Below are the code and all the weights of a small trained network. Each question names an input and a class and asks about switching units off, where a switched-off unit gives its printed mean instead of its output.

import numpy as np


def w(rows, s, z=0):
    codes = np.array(rows[::2]) - 128.0
    scale = np.full(codes.shape[1], s)
    scale[-1] = z or s
    return codes * scale


def f(y):
    return np.maximum(y, 0)


def log_softmax(a):
    a = a - a.max(-1, keepdims=True)
    return a - np.log(np.exp(a).sum(-1, keepdims=True))


def net(x, mask):
    res = np.array(x, float).reshape(1, 4) / 4 @ E
    y = f(res @ A[0][:, :-1].T + A[0][:, -1])
    res = res + np.where(mask, y, B[0][:, -1]) @ B[0][:, :-1]
    return log_softmax(res[-1] @ U[:, :-1].T + U[:, -1])


A, B = {}, {}
E = w([
[114,117,184,150,137,120,131,127,126],'x0',
[113,152,165,41,81,181,153,155,149],'x1',
[103,227,124,140,129,116,38,114,111],'x2',
[122,150,132,133,128,84,116,142,249],'x3',
],0.016)
A[0] = w([
[159,109,96,208,144,102,150,154,149,2],'neuron 0',
[76,252,137,95,157,99,93,183,104,161],'neuron 1',
[138,143,112,169,124,107,96,57,61,138],'neuron 2',
[76,210,137,167,80,157,33,125,164,43],'neuron 3',
[110,149,75,206,159,103,65,108,57,143],'neuron 4',
[189,73,62,225,183,2,117,80,149,164],'neuron 5',
[116,108,128,119,135,217,154,95,44,156],'neuron 6',
[109,168,127,83,174,86,82,112,77,153],'neuron 7',
[114,183,130,184,95,143,158,137,93,119],'neuron 8',
[77,84,127,35,133,99,163,181,194,107],'neuron 9',
],0.0096,0.0082)
B[0] = w([
[150,131,176,104,68,207,111,252,152,151],'neuron 0',
[169,43,155,167,182,132,144,94,94,239],'neuron 1',
[78,164,106,159,143,90,165,112,156,207],'neuron 2',
[179,74,179,108,77,179,93,139,139,210],'neuron 3',
[40,131,96,168,92,71,197,156,140,238],'neuron 4',
[193,50,130,105,145,155,69,104,104,250],'neuron 5',
[210,98,167,94,123,146,65,104,131,232],'neuron 6',
[134,143,101,117,119,59,113,133,165,200],'neuron 7',
[160,126,113,181,156,80,156,151,148,159],'neuron 8',
[67,102,110,151,144,119,172,217,156,221],'neuron 9',
],0.012,0.014)
U = w([
[172,88,129,122,120,135,104,53,86,26],'0',
[171,110,147,102,99,180,100,134,125,254],'1',
[1,186,95,152,112,77,160,145,129,120],'2',
],0.013,0.00088)

Each question gives the input, the list of numbers given to net, and the class t.
The units are the neurons (one row each of A and B). Each row of codes is followed by its name. A weight is (code - 128) times the scale printed after its matrix; where a second scale follows, it is the last column's (A, B and U).
mask holds one flag per neuron, in row order. A switched-off neuron (its flag False) gives its mean, the last column of its row in B, instead of its output. The means were averaged over made-up inputs and are rounded, as every weight is.
A unit's drop is (log p(t) with every unit on - log p(t) with that unit switched off) / (log p(t) with every unit on - log p(t) with every unit switched off).
The circuit of an input: a set's keep is (log p(t) with only the set's units on - log p(t) with every unit switched off) / (log p(t) with every unit on - log p(t) with every unit switched off). Starting from all 10 units, units are removed one at a time, each time the one whose removal leaves the highest keep (on an exact tie, the one counted first), for as long as the keep stays at least 0.8.
circuit, biggest first: the units of the circuit, biggest drop first
most important unit: the unit with the biggest drop
k most important neurons: the k neurons with the biggest drops, biggest first
drop when u is switched off: that unit's drop, to one decimal
input [1,-5,-4,2], class 1: 3 most important neurons	[neuron 0; neuron 1; neuron 2]
input [-8,0,2,-4], class 2: 3 most important neurons	[neuron 5; neuron 3; neuron 4]
input [-1,-1,7,-3], class 2: 3 most important neurons	[neuron 4; neuron 5; neuron 2]
input [7,6,5,-6], class 0: most important unit	neuron 1
input [3,-1,6,0], class 2: 2 most important neurons	[neuron 4; neuron 6]
input [1,-1,4,-6], class 2: 2 most important neurons	[neuron 4; neuron 5]
input [5,-1,1,-1], class 2: circuit, biggest first	[neuron 5; neuron 3]
input [-3,-6,0,6], class 1: 2 most important neurons	[neuron 0; neuron 5]
input [5,-7,8,7], class 0: 2 most important neurons	[neuron 5; neuron 1]
input [-3,8,7,-2], class 0: 3 most important neurons	[neuron 1; neuron 9; neuron 0]
input [-4,-5,-2,5], class 1: 3 most important neurons	[neuron 0; neuron 1; neuron 2]
input [3,-7,-2,3], class 1: 3 most important neurons	[neuron 0; neuron 5; neuron 1]
input [0,-8,8,-4], class 2: 2 most important neurons	[neuron 4; neuron 2]
input [3,-2,8,-2], class 2: circuit, biggest first	[neuron 4]
input [0,-5,-3,8], class 1: drop when neuron 5 is switched off	0.0
input [-4,-3,-8,1], class 1: drop when neuron 1 is switched off	0.2
input [0,8,-1,3], class 2: drop when neuron 9 is switched off	0.2
